Below are the code and all the weights of a small trained network. Each question names an input and a target symbol and asks about switching units off, where a switched-off unit gives its printed mean instead of its output.

import numpy as np


def w(rows, s, z=0):
    codes = np.array(rows[::2]) - 128.0
    scale = np.full(codes.shape[1], s)
    scale[-1] = z or s
    return codes * scale


def softmax(a):
    e = np.exp(a - a.max(-1, keepdims=True))
    return e / e.sum(-1, keepdims=True)


def log_softmax(a):
    a = a - a.max(-1, keepdims=True)
    return a - np.log(np.exp(a).sum(-1, keepdims=True))


def net(x, mask):
    ids = ['βγδεζηθλμξστφω'.index(c) for c in x.split()]
    T = len(ids)
    res = E[ids] + P[:T]
    u = 0
    for l in range(2):
        r = res
        for j in range(3):
            rows = slice(2 * j, 2 * j + 2)
            q, k, v = (r @ M[l][rows].T for M in (Q, K, V))
            z = softmax(np.where(np.tri(T) > 0, q @ k.T / 2**0.5, -1e9)) @ v
            o = O[l][rows]
            res = res + np.where(mask[u + j], z, o[:, -1]) @ o[:, :-1]
        u += 3
    return log_softmax(res[-1] @ U[:, :-1].T + U[:, -1])


Q, K, V, O = {}, {}, {}, {}
E = w([
[106,168,117],'β',
[110,150,150],'γ',
[111,162,127],'δ',
[112,181,113],'ε',
[108,169,125],'ζ',
[109,175,153],'η',
[108,122,167],'θ',
[89,107,204],'λ',
[213,150,138],'μ',
[100,62,63],'ξ',
[15,114,92],'σ',
[247,97,98],'τ',
[98,38,73],'φ',
[249,95,216],'ω',
],0.02)
P = w([
[168,209,101],'0',
[86,224,108],'1',
[43,206,115],'2',
[36,187,146],'3',
[20,146,178],'4',
[29,95,188],'5',
[6,80,190],'6',
[27,4,207],'7',
[30,8,221],'8',
[54,43,193],'9',
],0.004)
Q[0] = w([
[119,166,100],'0.h0',
[156,248,77],'0.h0',
[126,187,156],'0.h1',
[186,122,96],'0.h1',
[139,190,184],'0.h2',
[122,58,128],'0.h2',
],0.016)
K[0] = w([
[95,208,100],'0.h0',
[182,147,3],'0.h0',
[57,99,186],'0.h1',
[220,255,102],'0.h1',
[201,9,119],'0.h2',
[201,178,103],'0.h2',
],0.009)
V[0] = w([
[134,181,109],'0.h0',
[83,160,38],'0.h0',
[86,195,55],'0.h1',
[157,90,46],'0.h1',
[192,167,2],'0.h2',
[215,215,83],'0.h2',
],0.0087)
O[0] = w([
[68,129,186,110],'0.h0',
[140,74,255,65],'0.h0',
[217,186,11,113],'0.h1',
[107,227,75,4],'0.h1',
[115,150,33,17],'0.h2',
[137,150,119,80],'0.h2',
],0.0074,0.0047)
Q[1] = w([
[118,150,164],'1.h0',
[132,150,97],'1.h0',
[4,126,126],'1.h1',
[185,95,156],'1.h1',
[107,111,98],'1.h2',
[62,138,97],'1.h2',
],0.015)
K[1] = w([
[77,59,83],'1.h0',
[138,96,133],'1.h0',
[222,3,95],'1.h1',
[61,160,174],'1.h1',
[103,106,66],'1.h2',
[64,114,110],'1.h2',
],0.013)
V[1] = w([
[32,89,42],'1.h0',
[249,108,114],'1.h0',
[49,199,147],'1.h1',
[246,200,149],'1.h1',
[35,233,136],'1.h2',
[6,108,184],'1.h2',
],0.011)
O[1] = w([
[82,96,45,128],'1.h0',
[51,164,182,42],'1.h0',
[213,47,100,109],'1.h1',
[218,162,168,98],'1.h1',
[254,19,118,167],'1.h2',
[144,91,88,255],'1.h2',
],0.0088,0.0081)
U = w([
[161,133,90,57],'β',
[137,120,133,23],'γ',
[150,133,109,99],'δ',
[199,126,96,51],'ε',
[169,122,103,85],'ζ',
[215,82,148,93],'η',
[140,118,141,227],'θ',
[98,22,216,170],'λ',
[148,142,167,212],'μ',
[75,150,64,241],'ξ',
[203,62,2,87],'σ',
[125,146,111,117],'τ',
[30,147,70,150],'φ',
[63,192,195,254],'ω',
],0.0072,0.0045)

Each question gives the input, a string of symbols that net reads in full, and the target symbol t.
The units are the heads (2 rows each of Q, K, V and O). Each row of codes is followed by its name. A weight is (code - 128) times the scale printed after its matrix; where a second scale follows, it is the last column's (O and U).
mask holds one flag per head, layer by layer. A switched-off head (its flag False) gives its mean, the last column of its rows in O, instead of its output. The means were averaged over made-up inputs and are rounded, as every weight is.
A unit's drop is (log p(t) with every unit on - log p(t) with that unit switched off) / (log p(t) with every unit on - log p(t) with every unit switched off).
The circuit of an input: a set's keep is (log p(t) with only the set's units on - log p(t) with every unit switched off) / (log p(t) with every unit on - log p(t) with every unit switched off). Starting from all 6 units, units are removed one at a time, each time the one whose removal leaves the highest keep (on an exact tie, the one counted first), for as long as the keep stays at least 0.8.
units of the circuit, in order: the units of the circuit, biggest drop first
unit that matters most: the unit with the biggest drop
which heads matter: for each layer, one digit per head in row order, 1 if its drop is at least 0.15 and else 0, layers parted by /
drop when u is switched off: that unit's drop, to one decimal
input η β ξ λ ε λ δ, target λ: unit that matters most -> 0.h0
input λ λ λ η, target λ: units of the circuit, in order -> (0.h2, 0.h1)
input λ ζ ξ ε ζ λ ε, target λ: which heads matter -> 110 / 000
input ζ ξ η τ ε, target ω: which heads matter -> 000 / 110
input η η λ η λ σ δ σ ε, target σ: units of the circuit, in order -> (1.h0, 1.h2)
input σ ε λ γ λ ξ, target ξ: which heads matter -> 100 / 011
input ε ξ λ η ζ η λ φ β, target φ: which heads matter -> 000 / 110
input λ η ε, target λ: units of the circuit, in order -> (0.h0, 0.h2, 0.h1)
input λ ζ σ λ η, target σ: which heads matter -> 000 / 111
input μ η ε σ ζ δ λ ω γ μ, target ω: which heads matter -> 000 / 001
input μ γ ε λ η η σ λ θ, target σ: units of the circuit, in order -> (0.h0, 1.h2, 1.h0)
input λ ω λ λ γ η φ, target φ: units of the circuit, in order -> (1.h1, 1.h2)
input η λ γ λ λ β λ ζ, target λ: units of the circuit, in order -> (0.h1, 0.h2)
input η ω λ β, target ω: unit that matters most -> 1.h1
input σ η λ γ ε ξ ξ η ω ξ, target ω: which heads matter -> 000 / 111
input θ ζ λ λ ξ, target ξ: which heads matter -> 000 / 011
input φ λ β ω φ, target ω: units of the circuit, in order -> (1.h0, 1.h2)
input η σ λ ε λ ω ω ε, target ω: units of the circuit, in order -> (1.h2, 1.h1, 0.h2)
input φ γ ζ, target φ: which heads matter -> 001 / 110
input φ β η λ ξ η β η φ η, target φ: unit that matters most -> 1.h1
input λ ζ μ λ η δ, target λ: units of the circuit, in order -> (0.h1, 0.h0)
input ζ ε φ τ η, target ω: which heads matter -> 000 / 010
input γ ω η, target ω: which heads matter -> 000 / 111
input η σ β ε η δ λ σ δ, target σ: which heads matter -> 000 / 110
input ε η ξ λ ω λ, target ω: which heads matter -> 010 / 011
input σ σ γ λ φ φ, target φ: which heads matter -> 100 / 011
input λ σ ζ, target σ: unit that matters most -> 1.h0
input λ λ ε λ ξ ξ λ θ λ β, target λ: which heads matter -> 111 / 000
input δ σ ξ η ζ η ζ ω, target ω: drop when 1.h0 is switched off -> 0.1
input η λ η β, target λ: drop when 1.h1 is switched off -> 0.1
